[128 = 0]
[131 109  85 163 160 142 146 132 132 142 133  96 118  74 156 125 117 131
 113  86 130 130] : <76>
[131 100 167 152 105 103 107 132 120 139 131 108 114  91 153 126 116 115
 117 124 133 129] : <76>
[125 156 153 166 153 141 141 115 129 141 118 146 115   1 154 124 111 132
 117 124 135 138] : <69>
[130  87 159 163 149 155 138 128 130 141 133  95 111  62 152 137 112 129
 110 124 134 132] : <76>
[134  98 172 165 205 138 163 133 131 140 130  94 170  66 152 123 101 133
 138 130 139 129] : <69>
[131  98 181 164 195 138 172 131 130 145 132  97 167  69 152 128 104 132
 138 122 148 131] : <69>
[126  85 132 129 159 143 125  81 123 100 135  94  99  37 151 132 102 126
 105 132 146 137] : <76>
[129  92 150 168 156 145 134 151 128 136 134  99 110  44 155 128 108 128
 108 128 137 133] : <76>
[135 146 182 165  76  98 158 127 143 136 124 158 128 131 131 120 123 111
 124 117 121 127] : <76>
[130 144  99 109 143 140 135 134 129 230 136 113 109  62 151 124 107 132
  99 107 138 131] : <69>
[131 100 178 170 152 139 146 131 132 137 129  99 119  40 151 122 112 133
 113 125 130 121] : <76>
[132 100 164 160 133 138 142 139 121 140 117 110 114  64  71  55 119 133
 119 211 133 167] : <76>
[134 101 159 169 193 128 162 132 131 139 131  98 164  59 148 127  98 137
 141 121 133 132] : <69>
[132 104 178 164 133 142 152 131 134 137 124 100 123  68 156 119 120 136
 115 119 126 123] : <76>
[131 103 160 138 140 141 148  95 130  83 123  99 119  79 156 124 121 134
 112 123 129 131] : <76>
[131 101 166 164 152 142 140 131 130 135 131  99 118  72 152 127 111 134
 111 123 132 132] : <76>
[131 158 169 164 155 121 146 137 132 137 129  97 118  78 145 118 115 131
 112 176 130 130] : <76>
[134 111 174 162 129 147 148 139 133 136 126 101 121  84 154 110 115 134
 113 119 129 131] : <76>
[133 101 179 167 119 119 151 167 128 138 115 118 123  75  36  65 148 135
 126 203 124 160] : <76>
[131 101 166 136 142 141 142  84 126  96 111 103 117  91 150 124 116 134
 114 122 132 131] : <76>
[131  96 137 164   3 140 146 103 128 142 134  90 111  75 151 146 108 126
 108 116 123 132] : <69>
[134  99 175 166  19 141 147 107 133 136 124 100 126  74 157 139 117 119
 113 121 122 143] : <69>
[122 151 157 162 141 144 148 126 133 181 107 157 120   1 154 124 117 134
 113 123 129 147] : <69>
[131 111 150 169 157 140 137 133 130 142 133  95 111  32 144 126 114 131
 110 125 137 131] : <76>
[133 104 166 128 137 143 144  93 132  90 119 101 120  75 155 123 115 133
 113 125 128 129] : <76>
[132 100 166 134 145 141 149  84 132  88 117 102 118  75 150 124 113 133
 112 119 130 130] : <76>
[131  96 165 173   4 141 142  99 130 142 130 103 116  67 149 149 114 121
 109 124 128 136] : <69>
[126 100 157 145  96  97 111 131 120 143 133 106 113  50 148 131 112 118
 109 125 134 131] : <76>
[131 104 108 174 143 146 146 129 131 141 138  94 109  68 162 125 105 132
 107  86 131 130] : <76>
[183 104 166 163 101 125 145 167 131 125 129 132 135  61 141 104 115 134
 107 121 132 132] : <69>
[132 100 167 137 143 145 145  97 132  89 120  94 117  70 157 125 116 135
 114 119 128 131] : <76>
[131  99 156 165 149 154 140 135 130 138 133  98 116  56 150 126 110 132
 110 127 133 129] : <76>
